Below is a small trained network, with its code and all its weights. Each question gives an input and a class and asks what happens when units are switched off, that is, made to give their printed mean instead of their output.

import numpy as np


def w(rows, s, z=0):
    codes = np.array(rows[::2]) - 128.0
    scale = np.full(codes.shape[1], s)
    scale[-1] = z or s
    return codes * scale


def f(y):
    return np.maximum(y, 0)


def log_softmax(a):
    a = a - a.max(-1, keepdims=True)
    return a - np.log(np.exp(a).sum(-1, keepdims=True))


def net(x, mask):
    res = np.array(x, float).reshape(1, 7) / 4 @ E
    y = f(res @ A[0][:, :-1].T + A[0][:, -1])
    res = res + np.where(mask, y, B[0][:, -1]) @ B[0][:, :-1]
    return log_softmax(res[-1] @ U[:, :-1].T + U[:, -1])


A, B = {}, {}
E = w([
[213,137,112,77,56],'x0',
[93,129,218,34,109],'x1',
[126,88,159,184,69],'x2',
[75,112,112,53,102],'x3',
[230,127,180,143,2],'x4',
[249,119,201,146,253],'x5',
[89,48,224,163,133],'x6',
],0.0076)
A[0] = w([
[202,154,210,125,115,208],'neuron 0',
[198,99,132,134,60,183],'neuron 1',
[123,98,178,125,193,144],'neuron 2',
[99,87,121,139,61,185],'neuron 3',
[113,170,149,52,128,227],'neuron 4',
[114,149,80,189,156,162],'neuron 5',
[115,123,125,194,204,212],'neuron 6',
[173,132,158,90,117,158],'neuron 7',
[100,135,145,80,30,185],'neuron 8',
[120,103,103,250,106,180],'neuron 9',
[138,199,27,111,182,192],'neuron 10',
[74,90,184,24,160,191],'neuron 11',
[72,83,122,165,114,252],'neuron 12',
[106,149,202,121,184,169],'neuron 13',
[65,133,78,91,102,195],'neuron 14',
[189,161,141,119,165,237],'neuron 15',
[155,151,56,130,97,117],'neuron 16',
[65,86,130,82,125,250],'neuron 17',
],0.012,0.004)
B[0] = w([
[165,54,148,117,150,227],'neuron 0',
[174,17,154,227,95,225],'neuron 1',
[133,127,161,122,145,194],'neuron 2',
[163,195,214,172,97,209],'neuron 3',
[193,159,150,3,125,209],'neuron 4',
[49,215,97,184,172,192],'neuron 5',
[79,130,138,168,173,221],'neuron 6',
[155,74,173,84,171,184],'neuron 7',
[189,168,137,181,84,250],'neuron 8',
[137,116,103,251,122,215],'neuron 9',
[39,81,52,94,127,235],'neuron 10',
[140,130,177,88,152,230],'neuron 11',
[85,189,170,177,102,207],'neuron 12',
[115,120,142,50,227,196],'neuron 13',
[111,148,130,110,34,224],'neuron 14',
[114,64,101,109,195,204],'neuron 15',
[93,137,181,162,69,190],'neuron 16',
[101,187,170,106,138,217],'neuron 17',
],0.0068,0.011)
U = w([
[195,65,164,145,120,238],'0',
[56,137,2,55,185,177],'1',
[210,130,95,56,195,6],'2',
[91,157,231,103,162,122],'3',
[88,184,78,195,188,75],'4',
[148,255,160,146,40,106],'5',
],0.0094,0.0014)

Each question gives the input, the list of numbers given to net, and the class t.
The units are the neurons (one row each of A and B). Each row of codes is followed by its name. A weight is (code - 128) times the scale printed after its matrix; where a second scale follows, it is the last column's (A, B and U).
mask holds one flag per neuron, in row order. A switched-off neuron (its flag False) gives its mean, the last column of its row in B, instead of its output. The means were averaged over made-up inputs and are rounded, as every weight is.
A unit's drop is (log p(t) with every unit on - log p(t) with that unit switched off) / (log p(t) with every unit on - log p(t) with every unit switched off).
The circuit of an input: a set's keep is (log p(t) with only the set's units on - log p(t) with every unit switched off) / (log p(t) with every unit on - log p(t) with every unit switched off). Starting from the 12 units with the biggest drops (on a tie, the unit counted first), units are removed one at a time, each time the one whose removal leaves the highest keep (on an exact tie, the one counted first), for as long as the keep stays at least 0.8.
circuit, biggest first: the units of the circuit, biggest drop first
most important unit: the unit with the biggest drop
k most important neurons: the k neurons with the biggest drops, biggest first
drop when u is switched off: that unit's drop, to one decimal
input [-3,-4,-8,2,-8,0,3], class 1: most important unit : neuron 10
input [3,-7,7,-3,0,-1,4], class 4: circuit, biggest first : neuron 9; neuron 5
input [1,-2,2,-3,0,5,-5], class 4: circuit, biggest first : neuron 4; neuron 10
input [1,5,-4,-3,-3,1,-5], class 1: circuit, biggest first : neuron 10; neuron 3
input [7,6,-8,-2,4,7,-1], class 2: circuit, biggest first : neuron 4; neuron 15
input [5,-1,-4,5,0,2,-2], class 1: circuit, biggest first : neuron 10; neuron 3
input [0,-7,-4,2,2,-2,-3], class 1: 3 most important neurons : neuron 10; neuron 8; neuron 3
input [8,8,-6,5,7,2,-6], class 0: 2 most important neurons : neuron 1; neuron 8
input [-5,-8,1,8,-8,-7,-1], class 4: 3 most important neurons : neuron 12; neuron 5; neuron 9
input [-3,2,5,-6,6,-5,8], class 5: 3 most important neurons : neuron 3; neuron 12; neuron 15
input [4,-3,-7,-3,6,-1,-5], class 0: 2 most important neurons : neuron 1; neuron 16
input [-2,5,3,5,-5,-4,-2], class 5: drop when neuron 11 is switched off : 0.0
input [-5,4,-2,2,-3,0,-6], class 1: drop when neuron 10 is switched off : 0.1
input [3,-6,-1,-7,-6,4,-7], class 1: circuit, biggest first : neuron 10
input [0,2,7,-6,-4,0,0], class 4: drop when neuron 11 is switched off : 0.1
